Below is a small trained network, with its code and all its weights. Each question gives an input and a target symbol and asks what happens when units are switched off, that is, made to give their printed mean instead of their output.

import numpy as np


def w(rows, s, z=0):
    codes = np.array(rows[::2]) - 128.0
    scale = np.full(codes.shape[1], s)
    scale[-1] = z or s
    return codes * scale


def norm(h):
    return h / np.sqrt((h * h).mean(-1, keepdims=True) + 1e-5)


def softmax(a):
    e = np.exp(a - a.max(-1, keepdims=True))
    return e / e.sum(-1, keepdims=True)


def log_softmax(a):
    a = a - a.max(-1, keepdims=True)
    return a - np.log(np.exp(a).sum(-1, keepdims=True))


def net(x, mask):
    ids = ['γεξτφψ'.index(c) for c in x.split()]
    T = len(ids)
    res = E[ids] + P[:T]
    u = 0
    for l in range(3):
        r = norm(res)
        for j in range(2):
            rows = slice(2 * j, 2 * j + 2)
            q, k, v = (r @ M[l][rows].T for M in (Q, K, V))
            z = softmax(np.where(np.tri(T) > 0, q @ k.T / 2**0.5, -1e9)) @ v
            o = O[l][rows]
            res = res + np.where(mask[u + j], z, o[:, -1]) @ o[:, :-1]
        u += 2
    return log_softmax(norm(res)[-1] @ U[:, :-1].T + U[:, -1])


Q, K, V, O = {}, {}, {}, {}
E = w([
[119,194,254,173,73,118,106],'γ',
[102,65,155,77,58,116,113],'ε',
[182,135,134,90,92,125,105],'ξ',
[127,107,70,110,97,137,188],'τ',
[205,153,105,113,120,46,87],'φ',
[151,100,129,78,100,92,196],'ψ',
],0.017)
P = w([
[117,146,106,118,161,178,120],'0',
[104,144,72,11,69,81,128],'1',
[148,123,117,138,102,162,109],'2',
[89,146,83,8,96,83,154],'3',
[128,125,139,143,192,191,126],'4',
[162,132,15,91,26,42,58],'5',
[140,115,158,141,135,167,124],'6',
[72,136,157,16,117,99,163],'7',
[154,97,176,160,141,165,144],'8',
],0.018)
Q[0] = w([
[28,201,91,177,147,108,127],'0.h1',
[206,29,91,254,97,98,100],'0.h1',
[60,190,106,57,123,108,190],'0.h2',
[223,83,201,129,132,210,120],'0.h2',
],0.012)
K[0] = w([
[126,121,80,70,141,125,113],'0.h1',
[159,141,108,141,3,118,153],'0.h1',
[116,134,71,44,113,118,123],'0.h2',
[80,195,213,181,101,116,99],'0.h2',
],0.019)
V[0] = w([
[113,70,157,32,151,87,166],'0.h1',
[172,175,164,101,105,182,245],'0.h1',
[144,14,149,76,101,175,132],'0.h2',
[3,204,212,155,111,128,150],'0.h2',
],0.014)
O[0] = w([
[119,252,162,4,171,72,218,146],'0.h1',
[179,229,73,200,53,184,214,254],'0.h1',
[40,123,111,105,102,244,134,240],'0.h2',
[190,7,136,154,47,84,204,68],'0.h2',
],0.012,0.0071)
Q[1] = w([
[175,93,70,176,86,89,94],'1.h1',
[89,208,100,136,18,166,203],'1.h1',
[202,9,198,126,176,144,60],'1.h2',
[110,176,74,58,44,155,94],'1.h2',
],0.014)
K[1] = w([
[77,77,109,58,42,126,243],'1.h1',
[246,137,244,160,22,248,117],'1.h1',
[68,197,171,158,45,31,2],'1.h2',
[202,84,183,132,171,237,48],'1.h2',
],0.0098)
V[1] = w([
[145,64,105,56,91,162,107],'1.h1',
[132,153,253,163,80,203,109],'1.h1',
[44,32,2,155,186,145,228],'1.h2',
[170,104,207,96,20,191,85],'1.h2',
],0.0099)
O[1] = w([
[123,179,182,220,77,164,152,114],'1.h1',
[212,112,53,131,179,157,102,252],'1.h1',
[64,157,99,206,248,27,2,71],'1.h2',
[208,153,176,124,70,182,63,182],'1.h2',
],0.013,0.0034)
Q[2] = w([
[79,253,56,74,137,109,145],'2.h1',
[211,66,65,236,152,212,120],'2.h1',
[229,221,91,160,118,217,126],'2.h2',
[105,150,165,87,127,122,243],'2.h2',
],0.011)
K[2] = w([
[57,195,117,102,78,210,7],'2.h1',
[218,119,227,225,13,71,207],'2.h1',
[74,233,199,253,172,186,113],'2.h2',
[106,211,110,116,254,59,203],'2.h2',
],0.0095)
V[2] = w([
[100,241,75,80,100,248,77],'2.h1',
[104,127,188,147,57,194,166],'2.h1',
[90,46,39,180,211,65,204],'2.h2',
[103,254,124,143,111,182,70],'2.h2',
],0.0083)
O[2] = w([
[112,101,189,184,121,61,129,246],'2.h1',
[255,108,105,99,170,78,116,151],'2.h1',
[15,141,111,166,159,144,100,50],'2.h2',
[132,4,96,186,140,76,153,243],'2.h2',
],0.0098,0.014)
U = w([
[182,58,156,153,77,73,156,49],'γ',
[182,165,95,101,161,254,55,130],'ε',
[134,243,107,95,93,161,161,5],'ξ',
[55,116,93,215,145,104,133,53],'τ',
[57,89,184,86,110,183,109,154],'φ',
[170,137,185,60,229,86,79,201],'ψ',
],0.0078,0.0023)

Each question gives the input, a string of symbols that net reads in full, and the target symbol t.
The units are the heads (2 rows each of Q, K, V and O). Each row of codes is followed by its name. A weight is (code - 128) times the scale printed after its matrix; where a second scale follows, it is the last column's (O and U).
mask holds one flag per head, layer by layer. A switched-off head (its flag False) gives its mean, the last column of its rows in O, instead of its output. The means were averaged over made-up inputs and are rounded, as every weight is.
A unit's drop is (log p(t) with every unit on - log p(t) with that unit switched off) / (log p(t) with every unit on - log p(t) with every unit switched off).
The circuit of an input: a set's keep is (log p(t) with only the set's units on - log p(t) with every unit switched off) / (log p(t) with every unit on - log p(t) with every unit switched off). Starting from all 6 units, units are removed one at a time, each time the one whose removal leaves the highest keep (on an exact tie, the one counted first), for as long as the keep stays at least 0.8.
units of the circuit, in order: the units of the circuit, biggest drop first
most important unit: the unit with the biggest drop
heads that matter: for each layer, one digit per head in row order, 1 if its drop is at least 0.15 and else 0, layers parted by /
drop of u: that unit's drop, to one decimal
input γ ψ ψ γ, target ε: most important unit	0.h1
input τ ε ε ψ φ, target ψ: heads that matter	00 / 00 / 00
input ξ ψ ψ γ φ γ, target ξ: units of the circuit, in order	(0.h2; 0.h1)
input ψ ξ γ τ ξ ε, target ε: units of the circuit, in order	(0.h1; 0.h2; 2.h1)
input γ ε ε τ φ ε, target ψ: heads that matter	11 / 01 / 00
input φ ξ τ ψ φ ξ, target τ: units of the circuit, in order	(0.h2; 2.h1; 1.h2; 2.h2)
input ψ ε ε τ γ γ ε φ, target ε: units of the circuit, in order	(0.h1; 2.h1; 0.h2)
input ξ ξ φ ε φ ξ ξ ξ, target φ: units of the circuit, in order	(0.h1; 2.h1)
input ε ε γ ε γ τ, target ε: heads that matter	10 / 01 / 01
input φ τ τ ε φ γ, target τ: units of the circuit, in order	(0.h2; 1.h2; 2.h2)
input ψ γ φ τ φ ξ ε φ, target φ: units of the circuit, in order	(0.h1; 0.h2; 1.h1)
input ψ ε ε γ ξ τ, target ψ: units of the circuit, in order	(0.h1; 0.h2)
input ε γ φ ξ ξ ξ, target ψ: units of the circuit, in order	(0.h2; 0.h1)
input ε ψ γ ψ ε ξ φ τ, target ψ: heads that matter	10 / 01 / 00
input τ ψ φ ε, target τ: units of the circuit, in order	(1.h2)
input γ ε γ ε τ φ τ γ, target τ: heads that matter	01 / 01 / 00
input φ ξ ψ ξ γ τ ε τ, target ε: heads that matter	11 / 00 / 10
input ε φ φ γ τ γ, target φ: heads that matter	11 / 00 / 00
input ψ ε ε ε, target ξ: heads that matter	10 / 00 / 00
input ξ ψ φ ε ψ ψ, target φ: heads that matter	11 / 01 / 10
input γ ε ψ ε, target ε: heads that matter	11 / 00 / 10
input ξ ψ ψ φ ξ γ, target ξ: units of the circuit, in order	(0.h2)
input ε φ ε ε ε ξ, target ψ: heads that matter	11 / 01 / 00
input τ ε τ ε φ ξ γ ξ, target φ: units of the circuit, in order	(0.h1; 0.h2)
input τ τ φ ψ, target τ: heads that matter	00 / 01 / 00
input τ ε ε τ, target τ: drop of 0.h1	0.2
input ξ ψ ψ ψ ψ φ φ τ, target ξ: drop of 0.h1	2.1
input ψ φ ξ ε φ ξ ξ, target ε: drop of 1.h1	0.2
input τ φ ε ξ ξ ψ, target ψ: drop of 1.h1	0.0
